Rows, each with its class:
-2.19; 0.86; -0.40; -1.72; 1.65; -1.98; 1.96; -2.32; -0.20; -1.11; -0.88; 0.16; 0.67; -1.23; 1.08; 1.27; 3.16; -0.56; 1.59; 1.61; 1.57; 5.12; -1.45; 3.16; 0.91; -0.55; 1.29; -0.29; -0.05; -2.23; -2.19; 0.56; 1.19; -0.92; 0.60; 1.05; 5.62; 0.07; -2.25; 0.50; -1.53; -1.79; 0.13; -0.93; -0.13; -0.28; 0.50; 1.65; -0.01; -2.04; -1.92; 1.22; 0.14; 0.90; 1.91; -0.83; -0.72; 0.87; -2.97; 2.30; 1.28; 0.57; -1.81; -0.45; -0.54 : R
0.27; -0.16; 1.07; -1.33; 0.06; 1.51; 0.56; 0.52; 1.33; 1.37; 0.57; -0.73; -0.13; -0.27; 1.60; 0.29; -0.27; -0.15; -1.46; -0.03; -1.67; -0.39; 3.00; 0.19; 1.06; 0.11; -0.37; 0.25; -0.77; 0.82; 1.54; -0.43; 1.12; 0.67; 0.92; -0.10; 0.88; -1.00; -0.10; -1.53; 0.29; -0.44; -1.15; -0.95; -0.98; 0.22; -0.98; 0.55; 0.70; -0.40; 0.96; -0.08; 0.31; 0.13; -1.92; -0.53; -0.28; 0.38; 0.40; -0.01; 1.13; -0.36; -0.74; -0.16; -0.84 : U
-1.13; 0.73; 1.52; -1.06; 0.94; 1.04; 0.47; -1.96; -1.06; 1.22; 0.27; -0.44; 1.47; -1.39; 0.31; 0.20; 1.52; 0.34; -1.05; 0.92; 0.79; 2.96; 1.49; 2.41; 0.32; -1.20; 2.29; -0.25; 0.07; 0.83; -2.90; 0.02; 2.32; -0.47; 1.88; -0.73; 3.80; 0.36; -0.83; -0.89; -1.02; -0.66; 0.11; 0.69; -0.16; 0.12; 0.18; 0.05; -0.27; -0.75; 0.67; 1.27; -0.44; -1.04; -0.20; -0.86; -0.31; -0.44; -0.36; -1.08; 1.72; -1.48; -1.16; -0.12; -2.40 : R
1.54; -0.13; 1.50; 1.39; -1.71; 2.82; -0.42; 0.21; 1.79; 3.60; -0.69; -1.62; -0.40; 0.09; 0.81; 0.55; -1.48; 0.51; -2.44; -0.71; -3.26; -2.76; 6.34; -0.01; 1.45; -1.44; 1.48; 0.82; -1.99; 4.31; 3.72; -1.68; 4.25; -0.56; -0.56; -0.84; 0.28; -0.51; 3.61; -1.72; 3.42; -0.04; -3.17; -0.15; -1.55; 1.02; -0.82; -0.35; -0.03; 1.33; 2.12; -0.98; 0.13; -0.89; -1.67; 0.52; 0.63; 0.86; 2.34; -1.29; 2.28; -2.92; 1.60; -0.63; -0.18 : C
-0.79; -0.41; -1.01; -0.63; 1.55; -0.71; 2.25; 0.24; -0.49; -3.28; -1.05; -2.75; 1.78; 0.45; 0.21; 2.00; 0.34; -0.89; -0.79; -1.03; 0.98; 4.44; -1.63; 0.53; 0.48; -0.64; 0.87; -0.09; -1.29; 0.68; -2.68; 2.74; 2.11; -2.59; -0.97; 0.32; 3.89; -0.01; -3.85; 0.79; 1.23; -1.30; -1.56; 0.03; -1.41; -1.06; 1.59; 0.34; -1.46; -0.34; 0.49; 0.98; 1.44; 2.74; 0.06; -0.38; -1.82; 0.19; -3.67; 1.80; 2.19; -0.06; -2.16; -1.48; 0.74 : R
-1.47; 1.16; 1.39; -2.01; 0.89; 1.07; 2.17; -3.76; -1.43; 1.03; 3.07; -1.39; 0.70; -0.25; 1.29; 0.56; 2.07; 0.25; -1.80; 1.63; -0.82; 2.55; 2.18; 4.27; 0.07; -3.51; 2.01; 0.52; -0.01; 1.31; -1.51; -1.86; 3.95; 0.09; 2.00; 0.43; 3.60; 0.24; -3.23; -1.90; -1.73; -1.30; -3.07; 0.43; -2.15; 0.45; 1.08; -0.52; 0.58; -0.96; 1.43; 0.61; -0.34; -0.58; -1.84; 0.49; -0.08; 1.27; -1.67; 2.30; 1.18; 0.78; -1.61; 1.38; -0.53 : R
0.22; -0.39; 1.74; -1.81; -0.33; 1.48; 1.40; 0.41; 0.46; 0.16; -0.16; -0.82; 0.51; -0.03; 1.89; 0.07; -0.14; 0.15; -2.76; -0.95; -1.03; -0.48; 3.11; 1.58; -0.15; -1.10; -1.27; 0.73; -0.40; 0.38; 3.21; 1.55; 0.79; -0.71; 2.11; -0.86; -0.69; -0.19; 0.01; -2.56; -0.73; -1.20; -0.76; 0.02; -1.31; -0.96; -1.87; 0.49; 0.13; 0.35; 1.63; 0.08; -0.15; 0.85; -3.49; -0.72; -0.18; -0.88; -0.56; -0.52; -0.41; -0.16; -1.57; -0.12; -1.29 : U
-0.83; 0.38; -0.44; -0.82; 0.55; 0.43; 0.96; -1.81; -0.11; 0.29; 0.76; 0.06; -0.77; -0.38; 0.05; 0.29; -0.25; 0.32; -0.65; 1.01; 0.28; 0.34; 1.05; 2.15; 0.10; -1.52; 0.98; 0.05; 0.71; -0.47; -0.43; -0.27; 1.08; -0.27; 0.29; 1.13; 3.48; 0.12; -0.63; 2.15; -0.07; -1.05; -1.03; -1.01; -2.50; 0.45; 0.40; 0.07; 0.96; -0.32; -0.29; 0.95; -0.42; -0.29; -0.95; 0.88; 0.22; 0.98; -1.09; 2.78; -0.08; -0.28; -0.06; -0.41; 0.11 : T
1.06; -0.04; 0.32; -0.07; 0.45; 3.30; 1.08; -1.22; -0.25; 0.93; -0.21; 1.36; 0.27; -0.51; 1.67; 0.51; -1.93; 0.72; -0.50; -0.72; -2.53; 3.10; 2.04; 1.03; -0.27; -1.62; -0.14; 1.02; -1.67; 0.03; 1.24; -2.00; 2.24; 0.34; 1.34; 1.43; 1.31; -0.52; -0.18; 0.28; -0.87; -2.00; 0.01; 0.01; -2.08; -0.78; 0.61; -0.99; 0.97; 1.58; 1.83; 0.19; 0.00; 1.96; -5.95; 1.34; 0.59; -0.47; -0.68; -2.10; -1.20; -1.00; 1.19; 0.63; 0.06 : L
-0.26; 0.57; 0.23; -0.72; 0.10; 1.60; 2.07; -0.14; 0.20; 0.77; -0.40; -2.48; 0.00; 0.05; 1.05; -0.16; -0.54; 0.41; -1.35; -0.63; 0.64; -0.51; -2.02; 0.04; -0.42; 0.38; -0.42; 1.05; -0.77; 1.29; 1.65; -1.93; 2.29; 0.42; 0.06; -0.02; 1.59; -1.40; -4.55; -1.66; -0.98; -1.01; -2.84; 0.36; -2.49; -1.07; 0.88; 0.33; 0.19; -0.74; 0.00; -0.53; -0.15; 2.24; -2.65; -0.56; -0.66; 1.54; -1.13; -0.56; -2.24; 1.41; -1.24; 0.61; -0.85 : Y
-1.25; 0.32; 0.26; -1.51; 0.32; -0.67; 0.40; -1.41; -1.23; -1.25; -0.22; -1.95; 0.84; -0.50; 0.54; 0.10; 0.77; -0.40; -1.49; 0.12; 0.92; 1.99; 0.20; 1.20; -0.34; -0.67; 0.48; 0.04; 0.59; 1.15; -2.34; 1.14; 0.81; -0.75; 1.04; -0.56; 2.00; -0.65; -3.12; -1.71; -0.86; -0.35; -0.81; 0.37; -0.43; -0.57; 0.53; 0.97; -0.85; -1.10; 0.74; 0.62; -0.51; 0.43; -0.22; -0.79; -1.31; 0.06; -1.24; 0.65; 1.16; 0.74; -2.07; 0.16; -1.38 : R
